Below is a small trained network, with its code and all its weights. Each question gives an input and a class and asks what happens when units are switched off, that is, made to give their printed mean instead of their output.

import numpy as np


def w(rows, s, z=0):
    codes = np.array(rows[::2]) - 128.0
    scale = np.full(codes.shape[1], s)
    scale[-1] = z or s
    return codes * scale


def f(y):
    return np.maximum(y, 0)


def log_softmax(a):
    a = a - a.max(-1, keepdims=True)
    return a - np.log(np.exp(a).sum(-1, keepdims=True))


def net(x, mask):
    res = np.array(x, float).reshape(1, 5) / 4 @ E
    y = f(res @ A[0][:, :-1].T + A[0][:, -1])
    res = res + np.where(mask, y, B[0][:, -1]) @ B[0][:, :-1]
    return log_softmax(res[-1] @ U[:, :-1].T + U[:, -1])


A, B = {}, {}
E = w([
[137,95,176,213,52,185,250,184],'x0',
[142,149,174,227,232,236,124,116],'x1',
[34,138,134,189,152,98,185,15],'x2',
[231,65,254,114,99,132,181,75],'x3',
[164,77,122,183,102,98,103,46],'x4',
],0.0082)
A[0] = w([
[104,157,196,48,157,123,202,116,172],'N1',
[188,77,214,150,93,174,182,129,63],'N2',
[82,165,100,166,146,170,129,179,210],'N3',
[138,80,172,146,52,90,221,82,249],'N4',
[130,149,80,46,96,84,86,219,134],'N5',
[183,118,146,116,120,169,98,180,148],'N6',
[133,152,104,117,175,104,55,67,71],'N7',
[222,95,205,152,138,191,130,138,235],'N8',
[114,131,127,149,205,132,80,60,88],'N9',
[75,151,118,209,127,194,193,152,124],'N10',
[119,110,91,102,40,70,105,124,254],'N11',
[110,114,110,132,117,68,106,1,224],'N12',
],0.0094,0.0027)
B[0] = w([
[111,166,196,40,120,120,148,129,180],'N1',
[216,105,229,194,100,94,177,209,226],'N2',
[97,169,74,136,160,171,110,169,205],'N3',
[92,67,145,178,37,70,233,134,242],'N4',
[142,111,28,47,109,35,59,234,246],'N5',
[198,95,142,82,129,189,84,145,187],'N6',
[125,145,112,162,173,77,47,55,203],'N7',
[242,96,193,155,144,157,100,152,239],'N8',
[134,169,166,188,202,82,85,116,193],'N9',
[87,180,102,215,186,160,192,214,222],'N10',
[114,83,40,131,92,97,147,124,220],'N11',
[76,97,123,152,125,122,136,2,231],'N12',
],0.008,0.011)
U = w([
[128,116,38,53,103,58,68,180,161],'0',
[68,84,89,131,66,106,175,55,66],'1',
[185,96,193,165,91,94,202,162,39],'2',
[78,141,197,89,118,129,176,72,31],'3',
[207,120,158,111,155,229,68,152,178],'4',
[78,204,188,2,138,132,155,144,252],'5',
[49,195,89,173,172,186,168,192,148],'6',
[109,157,134,157,195,99,63,44,150],'7',
],0.0093,0.0028)

Each question gives the input, the list of numbers given to net, and the class t.
The units are the neurons (one row each of A and B). Each row of codes is followed by its name. A weight is (code - 128) times the scale printed after its matrix; where a second scale follows, it is the last column's (A, B and U).
mask holds one flag per neuron, in row order. A switched-off neuron (its flag False) gives its mean, the last column of its row in B, instead of its output. The means were averaged over made-up inputs and are rounded, as every weight is.
A unit's drop is (log p(t) with every unit on - log p(t) with that unit switched off) / (log p(t) with every unit on - log p(t) with every unit switched off).
The circuit of an input: a set's keep is (log p(t) with only the set's units on - log p(t) with every unit switched off) / (log p(t) with every unit on - log p(t) with every unit switched off). Starting from all 12 units, units are removed one at a time, each time the one whose removal leaves the highest keep (on an exact tie, the one counted first), for as long as the keep stays at least 0.8.
circuit, biggest first: the units of the circuit, biggest drop first
k most important neurons: the k neurons with the biggest drops, biggest first
drop when u is switched off: that unit's drop, to one decimal
input [3,-4,-5,3,-7], class 0: 2 most important neurons : [N5; N10]
input [3,1,-5,-6,-8], class 0: circuit, biggest first : [N5]
input [-5,-2,-5,6,5], class 4: 2 most important neurons : [N8; N6]
input [-8,5,-8,0,6], class 7: 2 most important neurons : [N7; N9]
input [-6,-4,3,0,1], class 7: circuit, biggest first : [N12; N7]
input [0,1,-6,-1,3], class 4: circuit, biggest first : [N4; N6]
input [-6,-3,8,8,-3], class 1: 2 most important neurons : [N4; N12]
input [2,-5,7,5,2], class 1: 2 most important neurons : [N12; N8]
input [-2,-7,-2,2,8], class 1: 2 most important neurons : [N12; N4]
input [5,-4,-5,0,-7], class 0: drop when N5 is switched off : 0.3
input [-5,-7,4,2,3], class 1: drop when N12 is switched off : 0.2
input [0,-7,5,-1,0], class 1: drop when N7 is switched off : 0.0
